Here is a tiny trained network, its code and every weight. The questions are about switching its units off for an input and a class, where a switched-off unit gives its printed mean instead of its output.

import numpy as np


def w(rows, s, z=0):
    codes = np.array(rows[::2]) - 128.0
    scale = np.full(codes.shape[1], s)
    scale[-1] = z or s
    return codes * scale


def f(y):
    return y / 2 * (1 + np.tanh(0.7978845608 * (y + 0.044715 * y**3)))


def log_softmax(a):
    a = a - a.max(-1, keepdims=True)
    return a - np.log(np.exp(a).sum(-1, keepdims=True))


def net(x, mask):
    res = np.array(x, float).reshape(1, 3) / 4 @ E
    y = f(res @ A[0][:, :-1].T + A[0][:, -1])
    res = res + np.where(mask, y, B[0][:, -1]) @ B[0][:, :-1]
    return log_softmax(res[-1] @ U[:, :-1].T + U[:, -1])


A, B = {}, {}
E = w([
[161,221,74,100,122,135,72,182,130,66,231],'x0',
[190,30,172,35,174,180,77,254,42,118,135],'x1',
[72,196,181,110,130,69,126,197,157,48,5],'x2',
],0.0062)
A[0] = w([
[110,159,132,153,124,117,150,79,134,122,139,96],'n1',
[131,58,134,99,130,134,123,203,126,118,143,103],'n2',
[121,173,119,143,126,119,129,70,146,132,124,117],'n3',
[142,247,109,122,120,136,106,178,138,98,226,120],'n4',
[126,101,140,126,133,133,124,174,124,134,134,254],'n5',
[109,175,122,142,128,109,141,73,134,125,139,105],'n6',
[127,68,140,110,134,127,129,202,107,124,143,108],'n7',
[107,163,117,131,120,120,136,104,136,148,125,119],'n8',
[128,109,135,135,127,129,144,133,129,132,99,78],'n9',
[119,185,129,127,118,110,129,185,124,105,62,91],'n10',
[138,109,127,136,125,133,124,97,122,152,174,194],'n11',
[122,179,138,129,120,110,133,181,131,117,59,159],'n12',
[121,35,137,148,120,132,141,57,140,149,34,123],'n13',
[146,65,106,143,114,129,139,88,118,155,229,93],'n14',
[110,200,128,161,131,123,145,49,135,129,123,160],'n15',
],0.012,0.008)
B[0] = w([
[163,125,146,137,124,155,100,151,123,144,110,170],'n1',
[191,130,143,153,130,160,77,155,121,166,106,204],'n2',
[170,126,124,122,114,144,97,155,125,138,119,187],'n3',
[58,68,159,126,142,84,161,161,65,203,110,255],'n4',
[103,162,7,29,80,65,86,136,117,92,128,239],'n5',
[168,126,131,134,123,145,80,146,123,141,114,183],'n6',
[186,129,138,155,113,151,79,135,124,168,104,201],'n7',
[155,122,120,117,132,143,109,135,114,128,125,159],'n8',
[132,124,161,154,145,151,133,133,117,154,116,124],'n9',
[86,136,183,144,158,177,86,81,156,145,119,188],'n10',
[74,156,89,68,128,105,102,102,143,92,116,208],'n11',
[69,153,105,85,146,145,84,74,150,116,142,215],'n12',
[56,94,153,122,148,89,144,172,68,188,138,223],'n13',
[65,161,192,134,168,176,72,87,166,129,100,222],'n14',
[162,143,59,65,105,113,69,151,113,116,120,242],'n15',
],0.019,0.0087)
U = w([
[241,138,87,121,70,166,64,185,125,148,91,126],'0',
[67,59,178,138,161,59,183,184,58,194,135,114],'1',
[72,174,167,114,187,187,89,2,208,94,117,101],'2',
[129,155,15,85,45,47,177,122,146,9,180,254],'3',
[170,119,149,169,127,135,158,120,147,95,143,98],'4',
[162,133,166,156,133,160,168,120,137,117,141,103],'5',
[178,113,158,162,126,153,141,126,165,128,130,101],'6',
],0.0086,0.0056)

Each question gives the input, the list of numbers given to net, and the class t.
The units are the neurons (one row each of A and B). Each row of codes is followed by its name. A weight is (code - 128) times the scale printed after its matrix; where a second scale follows, it is the last column's (A, B and U).
mask holds one flag per neuron, in row order. A switched-off neuron (its flag False) gives its mean, the last column of its row in B, instead of its output. The means were averaged over made-up inputs and are rounded, as every weight is.
A unit's drop is (log p(t) with every unit on - log p(t) with that unit switched off) / (log p(t) with every unit on - log p(t) with every unit switched off).
The circuit of an input: a set's keep is (log p(t) with only the set's units on - log p(t) with every unit switched off) / (log p(t) with every unit on - log p(t) with every unit switched off). Starting from the 12 units with the biggest drops (on a tie, the unit counted first), units are removed one at a time, each time the one whose removal leaves the highest keep (on an exact tie, the one counted first), for as long as the keep stays at least 0.8.
units of the circuit, in order: the units of the circuit, biggest drop first
most important unit: the unit with the biggest drop
k most important neurons: the k neurons with the biggest drops, biggest first
drop when u is switched off: that unit's drop, to one decimal
input [5,3,6], class 2: units of the circuit, in order	(n10)
input [1,-2,3], class 3: units of the circuit, in order	(n14 n2)
input [2,-3,-5], class 2: 2 most important neurons	(n14 n5)
input [-7,-6,7], class 1: 3 most important neurons	(n13 n14 n11)
input [7,4,-8], class 2: 2 most important neurons	(n14 n13)
input [-3,1,-6], class 2: 2 most important neurons	(n14 n4)
input [-2,5,8], class 2: 2 most important neurons	(n12 n10)
input [2,-3,-2], class 3: units of the circuit, in order	(n2 n10)
input [3,2,1], class 3: 3 most important neurons	(n13 n14 n5)
input [-2,1,3], class 3: 2 most important neurons	(n14 n4)
input [-5,-5,5], class 0: 2 most important neurons	(n4 n15)
input [8,-7,7], class 1: 2 most important neurons	(n4 n5)
input [-5,-4,1], class 1: 2 most important neurons	(n13 n5)
input [-5,-7,2], class 0: most important unit	n15
input [7,-1,-2], class 1: drop when n14 is switched off	0.0
input [-4,-6,4], class 0: drop when n4 is switched off	0.2
input [-2,2,-2], class 3: drop when n4 is switched off	0.5
